Below are the code and all the weights of a small trained network. Each question names an input and a target symbol and asks about switching units off, where a switched-off unit gives its printed mean instead of its output.

import numpy as np


def w(rows, s, z=0):
    codes = np.array(rows[::2]) - 128.0
    scale = np.full(codes.shape[1], s)
    scale[-1] = z or s
    return codes * scale


def norm(h):
    return h / np.sqrt((h * h).mean(-1, keepdims=True) + 1e-5)


def f(y):
    return np.maximum(y, 0)


def softmax(a):
    e = np.exp(a - a.max(-1, keepdims=True))
    return e / e.sum(-1, keepdims=True)


def log_softmax(a):
    a = a - a.max(-1, keepdims=True)
    return a - np.log(np.exp(a).sum(-1, keepdims=True))


def net(x, mask):
    ids = ['Γαζηθλμτφψω'.index(c) for c in x.split()]
    T = len(ids)
    res = E[ids] + P[:T]
    r = norm(res)
    for j in range(2):
        rows = slice(4 * j, 4 * j + 4)
        q, k, v = (r @ M[0][rows].T for M in (Q, K, V))
        z = softmax(np.where(np.tri(T) > 0, q @ k.T / 4**0.5, -1e9)) @ v
        o = O[0][rows]
        res = res + np.where(mask[j], z, o[:, -1]) @ o[:, :-1]
    y = f(norm(res) @ A[0][:, :-1].T + A[0][:, -1])
    res = res + np.where(mask[2:6], y, B[0][:, -1]) @ B[0][:, :-1]
    return log_softmax(norm(res)[-1] @ U[:, :-1].T + U[:, -1])


Q, K, V, O, A, B = {}, {}, {}, {}, {}, {}
E = w([
[118,126,164,85],'Γ',
[156,133,156,154],'α',
[136,141,141,127],'ζ',
[116,188,81,6],'η',
[178,134,129,147],'θ',
[118,99,147,138],'λ',
[155,117,114,170],'μ',
[123,97,108,136],'τ',
[119,189,88,130],'φ',
[166,63,244,86],'ψ',
[169,66,95,79],'ω',
],0.021)
P = w([
[77,239,39,72],'0',
[223,135,204,182],'1',
[48,193,91,31],'2',
[254,111,195,197],'3',
[71,208,91,44],'4',
[250,127,203,205],'5',
],0.0033)
Q[0] = w([
[125,170,45,64],'H0',
[213,180,149,61],'H0',
[171,66,183,135],'H0',
[65,226,108,138],'H0',
[160,33,160,134],'H1',
[113,155,165,73],'H1',
[116,169,101,35],'H1',
[253,64,189,81],'H1',
],0.012)
K[0] = w([
[188,112,89,67],'H0',
[210,165,79,109],'H0',
[113,13,178,77],'H0',
[76,246,254,107],'H0',
[166,8,82,100],'H1',
[140,158,200,57],'H1',
[60,174,149,92],'H1',
[242,55,44,70],'H1',
],0.0082)
V[0] = w([
[109,233,224,151],'H0',
[108,162,122,100],'H0',
[216,122,48,42],'H0',
[76,90,178,91],'H0',
[108,158,66,115],'H1',
[41,108,97,92],'H1',
[68,203,225,116],'H1',
[136,129,128,254],'H1',
],0.0081)
O[0] = w([
[121,108,172,141,69],'H0',
[2,132,157,166,124],'H0',
[70,77,128,35,253],'H0',
[167,42,117,162,113],'H0',
[200,112,77,189,121],'H1',
[122,183,104,94,95],'H1',
[67,127,117,131,69],'H1',
[146,175,109,219,38],'H1',
],0.0073,0.0042)
A[0] = w([
[73,90,116,67,178],'N0',
[66,254,33,195,5],'N1',
[89,152,20,133,69],'N2',
[80,145,185,75,149],'N3',
],0.0081,0.0024)
B[0] = w([
[164,153,92,162,254],'N0',
[107,2,205,89,176],'N1',
[41,133,55,158,165],'N2',
[187,194,133,229,233],'N3',
],0.0087,0.0048)
U = w([
[121,66,210,89,2],'Γ',
[36,126,106,172,144],'α',
[66,240,122,222,83],'ζ',
[92,146,24,156,160],'η',
[135,173,165,179,130],'θ',
[141,104,100,208,112],'λ',
[128,223,59,149,147],'μ',
[236,249,41,129,66],'τ',
[61,150,166,122,231],'φ',
[132,29,168,151,117],'ψ',
[173,35,93,38,109],'ω',
],0.011,0.0069)

Each question gives the input, a string of symbols that net reads in full, and the target symbol t.
The units are the heads (4 rows each of Q, K, V and O) and the neurons (one row each of A and B). Each row of codes is followed by its name. A weight is (code - 128) times the scale printed after its matrix; where a second scale follows, it is the last column's (O, A, B and U).
mask holds one flag per unit, heads first, then neurons. A switched-off unit (its flag False) gives its mean, the last column of its rows in O or B, instead of its output. The means were averaged over made-up inputs and are rounded, as every weight is.
A unit's drop is (log p(t) with every unit on - log p(t) with that unit switched off) / (log p(t) with every unit on - log p(t) with every unit switched off).
The circuit of an input: a set's keep is (log p(t) with only the set's units on - log p(t) with every unit switched off) / (log p(t) with every unit on - log p(t) with every unit switched off). Starting from all 6 units, units are removed one at a time, each time the one whose removal leaves the highest keep (on an exact tie, the one counted first), for as long as the keep stays at least 0.8.
units of the circuit, in order: the units of the circuit, biggest drop first
most important unit: the unit with the biggest drop
k most important neurons: the k neurons with the biggest drops, biggest first
heads that matter: for each layer, one digit per head in row order, 1 if its drop is at least 0.15 and else 0, layers parted by /
drop when u is switched off: that unit's drop, to one decimal
input Γ Γ ω Γ ω ζ, target ω: units of the circuit, in order -> [H0]
input α ω θ μ, target ω: heads that matter -> 10
input α τ η η τ Γ, target τ: heads that matter -> 00
input θ θ ζ, target ζ: units of the circuit, in order -> [N3; H0]
input Γ ω μ Γ ζ, target ζ: units of the circuit, in order -> [H0; N3]
input φ Γ λ Γ ω ζ, target ω: 2 most important neurons -> [N3; N0]
input θ φ α λ α φ, target φ: units of the circuit, in order -> [N1; H0]
input τ τ φ, target α: 2 most important neurons -> [N1; N2]
input θ Γ ω λ, target ω: heads that matter -> 01
input φ τ ω λ, target ω: units of the circuit, in order -> [N3; H0]
input φ θ ω θ, target ω: heads that matter -> 10
input ω ω ω ω θ μ, target ω: units of the circuit, in order -> [H0; N3]
input τ λ Γ τ α α, target τ: heads that matter -> 11
input τ Γ τ Γ, target τ: most important unit -> N3
input ψ ζ Γ τ, target τ: drop when H0 is switched off -> 0.6
input λ Γ Γ θ η φ, target φ: drop when N1 is switched off -> 0.5
input ω ω ζ α, target ω: drop when N3 is switched off -> 0.1
